In the rows, 128 means zero.
Each row of numbers belongs to one of the things below and depends on some of the facts about them. Some rows are named. Which thing is each other row?

How the things are related:
nalo Ω siflu, lotrinik
figram Ω pozu
fleple Ω kizon, rukle, stobel
posere Ω voplon, bavor
plevi Ω tuska
kimus Ω droki, dafova
drutre Ω lanobre
kadrir Ω flidir, gela, skudan
grapovo Ω vebek
brotros Ω rukle, tesko, tuska
traklor Ω flidir
plitro Ω fiklek
kigrigrir Ω pletritek
meste Ω tretin, gedabi
grigi Ω plaske, zeskik
liflor Ω stefos, vidovil
miskipem Ω tegil, vodu
plovan Ω droki, vazok
zitrabro Ω pozu
broga Ω bufluk, kube
plukan Ω giplum, skepi
foston Ω beskom
drafi Ω grafi
klotrisi Ω zeza, rukle
zupir Ω zeza, nistupin, dregum
sufle Ω vodu, meskovil
drubrim Ω bipubrul, grufer
stiru Ω logim, zeskik, skudan
sitras Ω grodrol
draples Ω tretin
skobem Ω beskom, gegok, grafi
gruflumu Ω takepa, vazok, pezo, rubul
klonal Ω tegil
grasta Ω zodrak, pezo
stubri Ω fladok, taplo, kidrafer
butrar Ω skimulur
geplal Ω bufon, klibri
nomas Ω drunor, kidrafer
totrotro Ω pletritek, mero, lanobre, gedabi
mever Ω stoplek, klibri
mavum Ω defol, stobel, tovemi, drudesar, faflukis
trobrir Ω vagris, stobel
tesil Ω faflukis
druran Ω klibri
stoto Ω zodrak
tegremom Ω vagris, skimulur, limu
κ:
posere > somar > nadragram
vagris > giplum > plovan > taplo
gutrim > plukan
vazok > zitrabro > plenon > plaske > geplal
kloplel > nomas > drutre > sitras > figram
traklor > totrotro
lolum > logim > vuve > draples > grigi
nonenus > dafova > stoplek > beskom
drodri > drafi
miskipem > droki > plefis
siflu > sufle > penil > tadrum > limu
driklil > takepa > safla > vono > trenil
broga > trabro > fleple > defol
podrozan > skudan
fostis > driklus > brotros > nalo > pezo
pozu > rubul > moli > bavor
grafi > faflukis > vama
vekli > zodrak > lotrinik > grufer > plitro
flogros > vimur > fuplo
voplon > klonal > drudesar > kadrir > foston > rukle
fevik > lanobre > sapum > bunepu
skobem > zeskik > drubrim > tegremom > skoskun
bufluk > naplafo
skepi > guzan > grovek > tretin > tesko > mever
biplok > greplun
grodrol > grasta > plevi
stubri > gudrunok > tovemi > klotrisi > dratrol
butrar > tritor > vekan > zupir > grapovo
dregum > pletritek > kidrafer > vebek > stoto
gela > flovek > stobel > nistupin > drunor
mavum > druran > treta > klibri > trevebrim
skimulur > tesil
tuno > trobrir > gegok
fladok > kimus > bufon > paleske
midram > meste
vidovil > tefa > kizon > mero > tuska
diflal > dareker > nemes
kube > stefos > rinik
σ 590 <- figram, tadrum, kadrir, tibras, moli, miskipem, pezo, fuplo, tovemi, skobem, bufluk, plenon, drunor, fladok, faflukis, stoto, trenil
σ 148 <- beskom, giplum, livome, zitrabro, zeskik, pozu, zupir, fevik, penil, guzan, grufer, stubri, midram, vuve, nistupin
σ 195 <- trevebrim, kimus, dareker, grapovo, foston, fostis, vama
σ 509 <- driklus, rubul, logim, tesko, sapum, takepa, treta
σ 761 <- posere, vazok, drutre, traklor, droki, drodri, podrozan, grafi, grodrol, defol, stoplek, zoskon, zodrak, vidovil, paleske, diflal
σ 60 <- vimur, rinik, safla, grovek, tritor, nonenus, sufle, vebek, gudrunok, bufon, gela, nomas
σ 453 <- vagris, nupliban, fiklek, lotrinik, drudesar, tuno, tesil
σ 852 <- grigi, driklil, broga, klonal, skepi, skudan, dregum, mavum, skimulur, nemes, tegremom
σ 887 <- greplun, meskovil, siflu, klotrisi, stobel, drubrim, kizon, voplon, kidrafer, vekan, vono
σ 313 <- drafi, pletritek, naplafo
{nalo, driklus, brotros, pezo, fostis} Π bunepu
{figram, drutre, kloplel, sitras, nomas} Π zeza
{tadrum, siflu, sufle, penil, limu} Π plaske
{flovek, stobel, gela, drunor, nistupin} Π kloplel
{beskom, nonenus, stoplek, dafova} Π lolum
{trevebrim, klibri, treta, mavum, druran} Π kube
{fleple, broga, defol, trabro} Π gimus
{rubul, bavor, moli, pozu} Π plukan
{posere, somar, nadragram} Π gruflumu
{vimur, fuplo, flogros} Π gegok
{lanobre, bunepu, sapum, fevik} Π trunol
{plevi, grodrol, grasta} Π nadragram
{kimus, bufon, fladok, paleske} Π tuska
{vagris, giplum, plovan, taplo} Π stiru
{gutrim, plukan} Π bipubrul
{vazok, zitrabro, plaske, geplal, plenon} Π liflor
{rinik, stefos, kube} Π lefis
{dareker, nemes, diflal} Π gutrim
{kadrir, drudesar, foston, voplon, klonal, rukle} Π batrun
{grapovo, tritor, zupir, butrar, vekan} Π trobrir
{safla, driklil, takepa, vono, trenil} Π tretin
{traklor, totrotro} Π mero
{lolum, grigi, logim, draples, vuve} Π tegil
{tibras} Π gedabi
{plitro, lotrinik, vekli, grufer, zodrak} Π flidrilo
{livome} Π vekli
{nupliban} Π tefa
{fiklek} Π draples
{meste, midram} Π trabro
{grovek, tesko, guzan, skepi, tretin, mever} Π zanes
{droki, miskipem, plefis} Π sodrar
{greplun, biplok} Π vodu
{drodri, drafi} Π plefis
{meskovil} Π stefos
{zeskik, drubrim, skoskun, skobem, tegremom} Π sitras
{podrozan, skudan} Π stamiga
{grafi, vama, faflukis} Π fleple
{klotrisi, tovemi, dratrol, gudrunok, stubri} Π taplo
{pletritek, vebek, kidrafer, dregum, stoto} Π flidir
{tuska, tefa, kizon, mero, vidovil} Π klolakli
{gedabi} Π grefa
{naplafo, bufluk} Π lanobre
{gegok, tuno, trobrir} Π kigrigrir
{zoskon} Π rukle
{skimulur, tesil} Π mever
{nalo, figram, flovek, beskom, rubul, plevi, vagris, vazok, bavor, dareker, grapovo, brotros, traklor, moli, livome, meste, droki, drodri, lotrinik, drudesar, foston, logim, pozu, klotrisi, tovemi, stobel, pletritek, skoskun, kizon, naplafo, skobem, penil, guzan, stoplek, stubri, butrar, gela, tuno, zodrak, diflal, nistupin, tegremom, trenil} Λ 859
{tadrum, trevebrim, posere, vimur, klibri, drutre, rinik, kadrir, safla, tibras, giplum, plitro, tritor, nonenus, miskipem, zitrabro, zeskik, fostis, tesko, drafi, zupir, sufle, drubrim, vebek, voplon, dratrol, fevik, kidrafer, limu, skepi, bufon, defol, grufer, grasta, skudan, geplal, dregum, plenon, zoskon, drunor, mavum, skimulur, vekan, paleske, faflukis, vono} Λ 845
{driklus, kimus, nupliban, fiklek, grigi, grovek, greplun, meskovil, siflu, pezo, fuplo, driklil, broga, podrozan, grafi, flogros, sapum, somar, takepa, klonal, gudrunok, treta, bufluk, grodrol, nomas, totrotro, vama, nemes, fladok, midram, vidovil, vuve, tesil, druran, stoto, dafova} Λ 48

Some rows with their names:
skoskun: [136 116 116 146 172 178 209 135 165 110 155 106 138 119 132 113 134 124
 151 104 106 137 113 168 117 115 149 127 135 120 124 175 134 133 125 129
 148 153 108 157 125 127 129 129]
fuplo: [113 130 118 123 102 161 117 136 126 134 127 105 105 116 143 110 113 110
 115 113 136 148 131 133 140 115 138 127 127 118 147 112 151 120 123 128
 134 128 119 157 115 116 125 117]
fladok: [114 123 135 109 105 163 117 127 128 138 124 113 139 115 148 102 113 107
 111 107 170 151 157 121 134 123 132 137 128 128 121 121 146 118 138 124
 128 113 123 155 115 119 132 116]
zanes: [171 129 163 108 133 113 143 136 129 220 159  99 134 123 131 151 176 128
 106 122 106 124 146  97 120 115 128 133 192 121 109 117 111 108 132 130
 129 126 110 124 117 116 129 145]
bunepu: [130 144 131 143 119 106 141 125 128 189 134 101 100 123 129 155 137 128
 105 155 104 128 129  97 146 128 126 135 145 121 109 113 104 103 125 132
 133 163 111 128 123 119 128 121]
nupliban: [114 129 117 118 107 148 116 137 126 142 123 106 127 119 138 111 123 109
 124 104 134 141 151 124 140 115 127 145 133 122 150 111 162 126 124 122
 132 113 115 128 116 116 127 117]
fiklek: [113 128 118 112 108 144 116 139 130 141 123 107 130 118 135 113 124 106
 123 101 140 140 150 127 136 116 127 143 134 121 149 113 168 127 125 122
 134 115 115 128 118 118 125 118]
somar: [113 132 122 112 109 147 115 133 130 132 124 104 140 120 142 105 116 106
 123 104 148 135 136 117 137 117 128 139 134 120 130 114 159 141 122 126
 130 115 114 133 116 119 127 119]
mever: [202 133 142 110 178 113 149 144 127 189 202 104 152 129 131 155 141 142
 108 136 102 124 116  98 136 119 131 131 165 123 110 116 115 106 123 148
 146 141 112 127 132 118 130 147]
stiru: [132 128 154 114 137 107 127 124 130 179 144 100 116 125 132 133 155 139
 109 148 104 123 171  98 132 121 127 132 158 122 111 112 104 107 124 154
 132 120 110 124 116 116 130 138]
kadrir: [142 113 118 133 109 114 116 125 126 118 130 153 131 115 132 104 113 119
 126 138 114 132 122 138 116 118 150 127 128 135 137 122 106 109 186 155
 148 119 111 135 116 130 125 118]
moli: [119 120 114 116 104 130 116 132 126 137 128 124 118 115 134 112 112 109
 113 117 136 141 123 128 121 114 141 128 130 127 128 113 133 119 135 123
 132 128 113 149 116 118 125 117]
sodrar: [129 130 147 118 132 106 137 123 131 200 134 100 115 122 130 143 163 122
 107 137 102 127 146  99 131 142 126 134 168 120 108 113 105 105 125 138
 131 132 109 125 113 114 128 128]
tesko: [189 116 115 115 106 110 123 149 127 155 130 132 154 117 132 118 112 117
 115 116 163 126 114 119 113 118 152 129 135 126 114 122 127 162 200 129
 145 129 109 125 129 123 132 117]
kube: [120 131 158 110 133 105 117 122 135 189 127 101 130 124 132 129 176 122
 106 135 101 127 155  97 135 159 127 150 156 123 107 121 103 103 128 153
 128 126 112 124 116 118 155 137]
gegok: [127 143 131 147 119 106 140 123 128 188 132 100  98 123 131 155 139 128
 107 160 103 128 130  99 148 133 128 132 142 124 110 114 102 105 126 131
 133 161 109 128 124 118 133 121]
plenon: [130 114 119 137 102 111 115 131 126 132 124 153 130 116 132 111 112 108
 116 134 124 136 113 138 117 116 163 127 130 139 116 128 112 120 184 141
 142 122 111 139 115 128 126 117]
tesil: [140 130 128 108 111 107 130 175 125 140 178 101 140 116 133 112 121 111
 118 102 189 126 151 107 121 122 129 133 137 119 171 112 185 147 127 125
 136 121 110 124 118 117 130 128]

Which thing is each row?
No name comes twice in this set of rows, the named rows included.
[160 117 140 126 204 128 222 121 181 120 212 100 128 116 131 125 182 173
 122 103 105 130 132 125 120 132 129 127 164 122 108 168 104 106 127 176
 153 161 110 132 120 120 127 175] -> sitras

Now the same things, written a new way:
Named rows:
mero: [151 140 156 105 121 140  71  64  67 145 155 159 127 122 123 111 217 134
 122  92 147  60  74 170 130 158 160 177 134 170 138 101  89 140]
siflu: [161 129 152 123 125 120  77 155 127 145 159 145 111 160 112 133 106 163
 123 132 125 137  91 113 136 159 139 208 139  93 142 155  75 160]
defol: [148 133 156 118 126 135  74  94 152 144 122 127 122 141 123 134 122 214
 141 141 117  99  80 127 128 115 138 182 133  91 169 149  88 138]
flovek: [188 146 130 101  82 122  79 125 148 135 144 120  85 154 110  96  84 181
 106 193 125  89  85 110 120 164 123 113 126 140 120 160  78 155]
figram: [176 154 129  79 105 124  76  84 164 132 110 109  95 142 106 111 177 158
 129 159 126 107  81 152 105 122 142 134 132 101 140 173  52 150]
foston: [152 142 138  92 132 123  72 111 151 138 114 107 110 136 105 150 135 142
 139 127 126 104  88 158 111 136 147 181 146  74 165 156  73 143]
takepa: [148 130 147 122 136 129  75 162 124 138 171 119  96 170 110 135 122 139
 123 125 132 108  99 121 132 166 134 198 143  65 151 153  86 152]
plefis: [153 137 157 111 117 127  71  69  64 147 171 169 123 132 123  98 215 144
 113 105 151  52  78 159 132 167 158 166 135 170 135 102  99 145]
lotrinik: [145 135 143 117 131 128  72 118 142 145 157 137  99 167 109 126 151 157
 127 131 136  96  88 119 127 152 126 176 151  85 153 150  84 146]
kimus: [159 134 145 106 129 107  72 151 130 137 158 118 105 157 109 128 110 148
 122 145 133 101 105 138 126 154 151 183 151  67 156 154  90 155]
biplok: [172 130 161 114 105 123  74  91  49 150 173 178 127 122 118  92 169 145
 107 112 136  81  82 162 136 189 162 186 117 176 122  97  90 156]
vazok: [165 125 163 117 114 115  78 136 130 141 158 137 120 143 118 128  81 193
 129 148 119 133  91 117 136 142 150 201 137 109 142 151  81 159]
zitrabro: [165 128 149 113 128 138  71 111 123 152 161 119 104 176 116  79 175 201
 121 149 114 110 100 135 123 116 152 172 121  46 167 159  75 155]
plenon: [144 128 148 121 126 136  74  94 148 151 147 133 107 164 112 113 136 194
 131 147 121  90  90 122 127 143 127 170 136  62 167 145  90 141]
trenil: [141 139 145 107 136 152  74 120 141 137 128 103 110 144 110 156 129 141
 143 114 124 111  84 139 122 139 136 198 146  86 162 149  72 138]
livome: [154 133 148 120 129 124  73 137 132 142 152 131 104 155 116 134 138 168
 126 125 127 113  85 120 129 143 134 193 136  94 150 155  82 150]
voplon: [165 122 151 128 119 130  77 127 130 157 146 148 112 157 111 109 110 207
 122 142 105 125  90 119 131 152 132 193 111  72 154 148  79 154]
bipubrul: [161 136 158 112 115 133  72  83  56 146 168 161 124 126 122 101 193 139
 112 104 143  65  79 164 132 172 161 178 126 170 132 101  94 148]

Rows to name:
No name comes twice in this set of rows, the named rows included.
[154 137 149 121 131 125  74 148 132 139 151 134 104 158 116 134 137 161
 127 128 133 117  88 119 134 146 135 195 145  95 147 157  79 152] -> meskovil
[160 138 152 105 122 121  65  65  63 154 162 174 127 133 119  91 219 144
 109 106 152  54  83 171 125 153 173 161 142 161 144 106  99 149] -> plovan
[180 158 124  88  89 136  79  99 167 132  99 108  94 131 107 125 107 165
 125 172 123  96  71 127 111 148 120 119 129 146 129 162  61 143] -> skoskun
[144 133 149 121 136 123  73 125 141 145 158 137 106 165 116 136 154 170
 129 122 134 104  86 113 130 135 133 188 149  88 156 156  87 146] -> penil
[182 146 123 105 101  95  75  90 170 153 111 150  96 159 111  95 154 223
 106 178 121  86  78 117 108 129 126 110 114  98 146 175  85 151] -> drubrim
[178 133 152 107 142 114  66 130 101 154 150  85 127 145 107  77  90 136
 109 180 134 108  93 117 131 163 136 181 168 100 176 148  85 154] -> druran
[199 142 141 100  70  97  82  78  79 144 149 181 112 116 115  82 162 162
  92 152 134  72  72 151 121 194 148 129  96 205  95 118  84 161] -> kloplel
[177 154 114  93 108  76  77 113 180 140  96 146  94 139 105 148 152 178
 113 152 131  92  75 130 100 137 129 126 124 106 135 183  81 151] -> tegremom
[152 147 136 101 145 116  72 137 146 137 111 115 109 142 110 161 162 137
 135 109 131 115  85 148 116 129 145 197 143  73 163 167  71 146] -> grigi
[161 127 144 122 120 126  75 148 129 151 153 151 103 157 104 134  90 161
 120 132 120 124  93 121 129 175 132 195 133  87 143 145  79 157] -> vagris
[142 132 146 115 129 146  75  88 153 149 127 123 112 154 110 129 134 186
 139 136 116  97  85 131 123 138 128 178 134  64 170 146  81 136] -> tadrum
[180 146 139 104  91 112  75  84  77 143 146 171 113 118 120 105 172 154
  99 130 142  54  72 155 121 179 152 135 111 197 113 114  95 151] -> zeza

Now the same things, written a new way:
Known rows:
vama: [ 85 153  80 115 176 142 124 130 138  98 118 114 179 148 114 100 166 154
 148 112  81 127 110 124  72 168  74 125 158  95]
tretin: [107 154 141 149 152 138  69 172 147  95 119  97 173 170  95 107 165 176
 156  99  92  97 103 120 120 155  82 103 104 116]
trabro: [ 99 154 139 140 143 144  73 179 165 109 118 104 136 150  80  94 145 174
 123  92 102 110 128 105 129 184 107 109 102 114]
figram: [112 121  76  93 187 116  71 166 130 113 122 152 129 195 135 106 142 150
 176 111  94  86  87  91  84 129 109 113 157  66]
tesko: [133 141 124 111 187 162  86 154 155 116  85 140 179 194 124 111 172 165
 169 130  84 116  96 139  81 130  94 125 121  98]
nupliban: [ 87 150  82  92 175 141 122 126 153 106 108 107 179 164 105  90 172 163
 141 109  80 126 104 120  76 177  80 120 157 100]
rinik: [ 90 151 102 116 179 160 100 172 160 104  89 103 177 157 117 106 149 155
 140 132 105 120 104 121  82 136  97 130 115  83]
takepa: [ 88 147  86  86 177 151 122 131 168  95 125 136 179 151 116 104 181 162
 117 105  86 128 114 137  76 175  82 129 156 106]
vimur: [ 97 152 103  88 177 163 104 170 173 106  93 118 165 154 100 107 156 159
 125 122 102 123 113 124  96 153 119 130 114  87]
dregum: [ 95 155  90  86 185 160 110 132 173 122  96  91 175 154  87  87 165 156
 132 137  92  77 112 118 116 169 119 124 106  74]
moli: [ 91 149  86 105 195 127  99 163 154  94 140 127 157 159 124 109 141 149
 154 149 116 125  91 130 107 133  93 120 151  81]
beskom: [ 99 137  97 100 198 128  80 150 152  97 127 133 169 192 131 109 142 153
 162 147 113 124  87 127  89 127  94 116 154  88]
voplon: [ 97 150  86  88 185 159 106 139 174 121 101 103 174 153 102  96 169 155
 124 130 100  83 121 129 118 162 115 126 106  77]
zodrak: [ 94 148  88  84 194 129 108 151 171 100 135 130 146 160 116 106 141 152
 132 140 112 125  98 127 112 144 126 126 156  92]
druran: [ 90 148  78  87 176 127 118 132 147  93 112 135 173 138 101 108 188 159
 120 117  82 127  95 107  74 189  90 114 152  97]
fuplo: [ 84 151  79 110 174 146 115 142 145  88 136 134 180 151 118 105 179 151
 140 116  90 129 102 126  73 162  73 125 147  83]
tegremom: [ 97 146  75  91 178 111  80 136 129 126  92 114 129 178 126  85 136 149
 176 136  85  94  87  86  80 135 114 111 156  63]
trobrir: [108 156 141 131 144 122  69 170 166 117 114 107 139 139  87  99 151 169
 123  94  93 114 122 101 125 179 109 116 101 114]

Rows to name:
No name comes twice in this set of rows, the named rows included.
[ 98 152 106  86 180 149  95 168 173 108  93 123 167 142 113 108 169 160
 124 116  96 118 108 112  86 147 126 133 111  86] -> sufle
[ 87 128  81  84 202 130  93 137 173 100 143 123 167 178 132  99 155 153
 116 131 137  98  98 125 121 139 125 122 142  90] -> pozu
[ 90 132  76  86 152 164  85 182 167 121  86 138 132 166 117  95 140 154
 129 104 115 120 126  96  84 157 117 129 109  60] -> zeskik
[105 153 141 144 148 142  71 166 163 103 123  98 164 155  86 101 159 175
 130  98  99 102 117 122 128 175  92 104 102 116] -> zanes
[ 95 116  75  95 177 131  73 156 136 120  99 143 133 197 134  99 135 149
 171 135 117 122  90 101  81 130  97 110 152  63] -> nistupin
[ 98 156  96  84 181 138  98 131 171 124  95  93 174 141  96  90 173 156
 129 135  87  78 106 107 109 161 124 127 104  77] -> mavum
[100 157 139 146 143 116  66 172 143 118 102  98 145 141 102  99 144 158
 139  96  91 114 115  97 117 162  85 111 100 113] -> fleple
[ 94 147  98  85 196 135  97 152 174  96 138 132 158 163 115 110 143 154
 123 143 123 128  94 133 111 141 122 124 152  95] -> guzan
[115 139  95 126 190 159  94 167 125  96  84 116 177 160 102 111 166 158
 157 149  89 100  89 121  85 164  95 102 118  83] -> klibri
[ 99 147  89  87 184 145  91 140 173 124  99 119 173 141 124 102 181 154
 116 124 103  86 119 123 109 151 119 128 104  83] -> posere
[121 128  77 107 160 164  72 182 132 123  87 152 137 197 125 105 149 151
 176 106  87  93 103 101  82 139  87 119 111  59] -> drunor
[130 150 111 105 186 144  79 158 145 113  87 139 171 178 120 111 182 161
 174 119  80  90  90 111  78 135 103 124 117  85] -> plitro
[ 89 145  76  95 170 124  96 149 139 124 102 116 126 167 124  86 137 148
 169 143 102 120  98  97  90 137 104 118 152  63] -> stobel
[ 83 137  75  83 151 132 102 135 153 118  98 144 142 148 126  80 156 154
 126  95  87 127 112  88  70 181  89 126 149  70] -> nomas

The same things again, as new rows of numbers:
Known rows:
meskovil: [141  91 129 103 121 142 107 159 100 136 160 153 146 171  88  95  94 140
 103 154 131 180 116 150 111 188 143 173 161 127 152 155 126]
vono: [170 143 157  89 155 113  66 182  88 130 113 145 143  78  79 113 191 184
  83  84 175 104 146 115 116 201  70 177  70 183 175 158 156]
vimur: [139 154  93 104 109 166 153 113 133 149 101 108 140  99 149  83 147 152
 157 139 146 132 126  95 116  81 141 156 142 142 147 120 123]
drunor: [ 83 178 170  95 144  67 149 107 153 149 145 132 156  50 112  85 179  74
 110 145  87 102 157 186 120 203 154 139 160 180 175 106 156]
gela: [ 84 176 161 162 115 110 150 107 124 146 155 106 141  44 163  94 194  68
 113 165  90 120 158 191  84 204 160 165 125  86 155  45  98]
plevi: [155 151 120 102 143 122 135 123 107 119 120 113 140 118 141 158 143  72
 162 100  94 104 134  99 109 136  90 104 150 121 100 158 113]
diflal: [174 163 102 145 101 170 127 121 127 136 113 104 126  83 179 124 183 127
 159 139 125 131 122 107  98 130 122 144 122  84 104  91  78]
grapovo: [151 176  83  91 106 109 114 102 136 115 139 100 143 163  88 127 170 102
 176 105  98 123 130 102 100 148 143  82 163 182 101 159  92]
brotros: [166 139 109  99 138 130 139 115 110 127 101 113 148 137 144 149 109  68
 168 109  94 105 113  95 100 103  85 108 166 126 101 159  98]
beskom: [160 108 128  97  99 154  74 140 153 144 114 125 146 139 193 129 132  83
 158  89  94 108 134 129  95 174 104 133 167 168 104 145 132]
fleple: [ 84  98 153 172 134  78 144 107 149 101 111 137 122 173  82 181  65 103
 107 118 121 107 110 132 140  79 109  82  79 140 116 155 136]
gutrim: [ 95  88 144 173 133 141 142 134 151  95 117 119 113 167 131 182  66 169
  73 160 144 140 134 135 147  83 151 111  76  95 125  90 109]
bunepu: [ 88  85 122 169 111  99 127 116 156  99 113 131 132 179 127 176  64 166
 126 143 110 137 126 125 160  80 154  86 118 178 109 154 137]
kigrigrir: [ 79  84 140 170 131 105 136 107 143  86 148 107 109 181  98 178  66 120
 116 130 115 113 108 120 161  81 148  86  92 119 108 147 119]
plovan: [ 80  92 149 172 152  90 143 110 148  91 135 121  93 179  89 181  66 120
 105 110 128 112 135 149 159  77 146  85  79 138 113 156 134]
plukan: [ 86  94 142 173 157 113 145 115 140  99 133 113  97 181  97 181  67 124
 101 119 136 116 128 141 153  77 145  83  81 107 114 142 124]
draples: [ 83  91 151 169 143  81 137 110 152  89 139 126 102 177  93 179  64 133
 125  99 121 108 136 149 160  80 146  82  93 170 113 157 145]
batrun: [ 84  87 151 172 111  98 119 118 155  84 146 122 128 174 119 176  64 171
  85 155 122 114 115 129 162 100 146  97  80 126 124 110 133]

Which thing is each row?
No name comes twice in this set of rows, the named rows included.
[142 160 154  90 103  91  67 147 134 154 101 159 123  75 103  96 188 182
 133  87 175 102 119 109 135 194  71 133  78 182 168 152 155] -> tesko
[ 80 179 161 131 142  77 155 101 124 153 150 112 120  59 105  85 197  70
 149 112  95 105 158 174 115 164 146 109 151 102 169 100 150] -> drutre
[128 149  91  94 115 151 142 112 145 150  96 102 144 111 150  83 133 147
 164 125 139 131 120  97 130  82 152 123 147 172 150 127 126] -> bufon
[157 132 104  92 140 128 129 116 131 120 125 110 142 151 161 148 117  71
 169  96  92 104 134 101 121 123 106  89 168 160 100 157 118] -> nalo
[121 171  88  89 105 106 139 106 150 138 109 110 150 118  88  82 148 181
 168 133 136 121 136 102 128 115 146  92 149 186 149 160 145] -> trevebrim
[ 80 180 168 110 175  73 155 108  95 151 155 105 154  79  87  83 190  66
  93 120  89 105 158 202  82 198 162 162 140 145 175 117 143] -> drubrim
[148 156  95 118 118 169 157 119 111 151  99 106 138  87 153  87 162 151
 148 145 158 129 126 103 110  81 137 173 120 106 151  97 110] -> nonenus
[181 122 162 103 121 160  59 183  94 140 114 146 115  67 183 164 192 145
  87  84 171 104 130 126 101 200  69 186  75  97 117 105 149] -> guzan
[148  97 138 109 100 162  72 132 141 135 133 115 146 144 196 109 145  79
 128  98  96 106 114 123  98 178 104 173 149 106 110 110 112] -> livome
[174 106 116 101 105 169  83 146 149 146 109 123 149 129 195 113 129  80
 155  92  96 110 128 122  91 146 101 160 166 136 101 134 115] -> penil
[110  98 124 103 163 170 147 117  99 150 130 106 105 155 188  82 151  75
 142  87 135 103 144 127 117  82 125 163 166 115 136 131 145] -> zitrabro
[150  98 120  91 133  99 114 147 148 143 146 176 147 165  96 109  80 140
 159 133 112 169 130 133 149 175 124 108 172 180 111 162 153] -> pezo
[125 160 102  97 107 153 145 110 142 150 100 113 140 104 135  85 156 159
 156 123 146 119 131 108 120  87 135 138 140 170 152 134 141] -> rinik
[146  95 118 133 130 172 145 135 123 154  92 117 144 103 190  85 111  88
 104 102 130 111 128 112 102  80 117 195 154 103 150  85 129] -> fevik

